Below are the code and all the weights of a small trained network. Each question names an input and a target symbol and asks about switching units off, where a switched-off unit gives its printed mean instead of its output.

import numpy as np


def w(rows, s, z=0):
    codes = np.array(rows[::2]) - 128.0
    scale = np.full(codes.shape[1], s)
    scale[-1] = z or s
    return codes * scale


def norm(h):
    return h / np.sqrt((h * h).mean(-1, keepdims=True) + 1e-5)


def f(y):
    return np.maximum(y, 0)


def softmax(a):
    e = np.exp(a - a.max(-1, keepdims=True))
    return e / e.sum(-1, keepdims=True)


def log_softmax(a):
    a = a - a.max(-1, keepdims=True)
    return a - np.log(np.exp(a).sum(-1, keepdims=True))


def net(x, mask):
    ids = ['ΓΠΨηλξστ'.index(c) for c in x.split()]
    T = len(ids)
    res = E[ids] + P[:T]
    u = 0
    for l in range(2):
        q, k, v = (norm(res) @ M[l].T for M in (Q, K, V))
        z = softmax(np.where(np.tri(T) > 0, q @ k.T / 2**0.5, -1e9)) @ v
        res = res + np.where(mask[u], z, O[l][:, -1]) @ O[l][:, :-1]
        u += 1
        y = f(norm(res) @ A[l][:, :-1].T + A[l][:, -1])
        res = res + np.where(mask[u : u + 12], y, B[l][:, -1]) @ B[l][:, :-1]
        u += 12
    return log_softmax(norm(res)[-1] @ U[:, :-1].T + U[:, -1])


Q, K, V, O, A, B = {}, {}, {}, {}, {}, {}
E = w([
[208,134,255,65],'Γ',
[143,190,81,189],'Π',
[131,183,86,182],'Ψ',
[104,181,83,140],'η',
[148,180,94,204],'λ',
[141,189,81,187],'ξ',
[105,179,85,137],'σ',
[165,165,111,133],'τ',
],0.0042)
P = w([
[251,57,11,179],'0',
[144,224,79,137],'1',
[117,226,115,160],'2',
[98,218,135,167],'3',
[87,208,148,175],'4',
[79,205,156,181],'5',
[68,200,159,183],'6',
[70,199,164,178],'7',
],0.0027)
Q[0] = w([
[151,12,83,9],'L0H1',
[160,213,252,64],'L0H1',
],0.004)
K[0] = w([
[88,163,50,147],'L0H1',
[255,119,166,174],'L0H1',
],0.0055)
V[0] = w([
[134,110,1,196],'L0H1',
[145,90,214,79],'L0H1',
],0.0038)
O[0] = w([
[253,19,123,158,242],'L0H1',
[62,195,188,103,3],'L0H1',
],0.004,0.0025)
A[0] = w([
[109,96,111,147,108],'L0N1',
[26,2,101,130,19],'L0N2',
[18,20,234,220,7],'L0N3',
[28,37,50,38,12],'L0N4',
[117,135,159,122,129],'L0N5',
[28,54,92,26,30],'L0N6',
[57,17,67,62,11],'L0N7',
[110,144,157,77,123],'L0N8',
[120,141,150,107,152],'L0N9',
[120,140,123,138,121],'L0N10',
[152,122,153,156,134],'L0N11',
[120,144,148,104,149],'L0N12',
],0.011)
B[0] = w([
[79,145,48,136,131],'L0N1',
[56,17,243,120,128],'L0N2',
[9,17,23,26,128],'L0N3',
[241,246,25,54,128],'L0N4',
[111,171,131,131,156],'L0N5',
[32,69,45,121,128],'L0N6',
[75,236,246,249,128],'L0N7',
[131,148,142,159,161],'L0N8',
[131,127,98,169,186],'L0N9',
[150,129,122,125,168],'L0N10',
[118,127,124,89,251],'L0N11',
[122,129,132,158,185],'L0N12',
],0.011,0.0029)
Q[1] = w([
[141,233,194,254],'L1H1',
[122,136,103,186],'L1H1',
],0.0077)
K[1] = w([
[1,201,150,164],'L1H1',
[70,148,183,132],'L1H1',
],0.0069)
V[1] = w([
[224,241,168,126],'L1H1',
[84,77,4,173],'L1H1',
],0.0038)
O[1] = w([
[25,158,103,45,252],'L1H1',
[187,195,252,189,190],'L1H1',
],0.0041,0.0033)
A[1] = w([
[85,118,74,118,115],'L1N1',
[170,45,178,108,136],'L1N2',
[160,81,108,147,143],'L1N3',
[101,150,102,130,149],'L1N4',
[76,13,225,76,11],'L1N5',
[154,138,130,172,106],'L1N6',
[87,106,89,96,112],'L1N7',
[16,9,207,206,7],'L1N8',
[109,154,117,82,114],'L1N9',
[113,132,192,151,108],'L1N10',
[135,119,172,196,110],'L1N11',
[98,133,146,160,110],'L1N12',
],0.011)
B[1] = w([
[174,98,107,72,162],'L1N1',
[69,65,84,245,152],'L1N2',
[78,128,163,132,203],'L1N3',
[135,99,157,133,253],'L1N4',
[198,197,245,202,128],'L1N5',
[80,132,104,144,201],'L1N6',
[107,161,11,67,134],'L1N7',
[250,245,250,248,128],'L1N8',
[108,82,171,150,160],'L1N9',
[113,188,90,106,135],'L1N10',
[204,181,160,171,161],'L1N11',
[130,164,134,121,154],'L1N12',
],0.011,0.0044)
U = w([
[52,89,28,254,181],'Γ',
[181,252,96,113,148],'Π',
[244,120,221,117,113],'Ψ',
[106,68,221,97,96],'η',
[89,108,2,10,214],'λ',
[106,66,184,112,3],'ξ',
[99,56,189,105,16],'σ',
[92,45,207,96,39],'τ',
],0.0096,0.0063)

Each question gives the input, a string of symbols that net reads in full, and the target symbol t.
The units are the heads (2 rows each of Q, K, V and O) and the neurons (one row each of A and B). Each row of codes is followed by its name. A weight is (code - 128) times the scale printed after its matrix; where a second scale follows, it is the last column's (O, A, B and U).
mask holds one flag per unit, layer by layer, with each layer's heads first. A switched-off unit (its flag False) gives its mean, the last column of its rows in O or B, instead of its output. The means were averaged over made-up inputs and are rounded, as every weight is.
A unit's drop is (log p(t) with every unit on - log p(t) with that unit switched off) / (log p(t) with every unit on - log p(t) with every unit switched off).
The circuit of an input: a set's keep is (log p(t) with only the set's units on - log p(t) with every unit switched off) / (log p(t) with every unit on - log p(t) with every unit switched off). Starting from the 12 units with the biggest drops (on a tie, the unit counted first), units are removed one at a time, each time the one whose removal leaves the highest keep (on an exact tie, the one counted first), for as long as the keep stays at least 0.8.
circuit, biggest first: the units of the circuit, biggest drop first
most important unit: the unit with the biggest drop
k most important neurons: the k neurons with the biggest drops, biggest first
top k neurons in layer l: the k neurons of layer l with the biggest drops, biggest first
input Γ τ τ, target η: 4 most important neurons	L0N9; L1N4; L0N11; L1N9
input Π Π τ Γ τ, target λ: circuit, biggest first	L1H1; L0N5; L1N1
input λ τ τ η τ λ λ τ, target η: 2 most important neurons	L0N9; L0N11
input τ σ η η, target Π: circuit, biggest first	L1N2
input Π Γ Γ ξ Γ τ Γ τ, target Π: circuit, biggest first	L0H1; L1N3
input λ σ λ Π Ψ σ, target Π: circuit, biggest first	L1N2; L1N3
input Γ λ τ σ, target η: 2 most important neurons	L1N4; L0N11
input λ η τ Ψ Ψ, target Π: circuit, biggest first	L1H1; L1N11
input Ψ Γ σ, target λ: circuit, biggest first	L1H1; L0H1; L1N1
input λ η Γ τ λ, target η: 2 most important neurons	L0N9; L1N4
input Γ τ ξ, target η: top 4 neurons in layer 0	L0N9; L0N11; L0N8; L0N5
input Π Γ λ σ Γ τ ξ τ, target Π: circuit, biggest first	L1N2; L1N3
input ξ Ψ η Π λ ξ, target Π: circuit, biggest first	L1H1; L1N11
input Γ Π λ τ Γ λ, target Π: circuit, biggest first	L0H1; L1N2
input λ λ Ψ τ Γ τ, target λ: 3 most important neurons	L0N5; L1N7; L1N1
input σ λ λ τ τ τ, target Ψ: circuit, biggest first	L0N11; L0N9; L1N6; L1N3
input Π σ ξ λ η Π, target Π: most important unit	L1H1
input σ Π η τ Ψ ξ τ η, target Π: 3 most important neurons	L0N11; L1N2; L1N11
input τ τ τ, target Ψ: 2 most important neurons	L1N6; L0N9
input τ τ Γ η Π, target Π: top 3 neurons in layer 1	L1N2; L1N3; L1N6
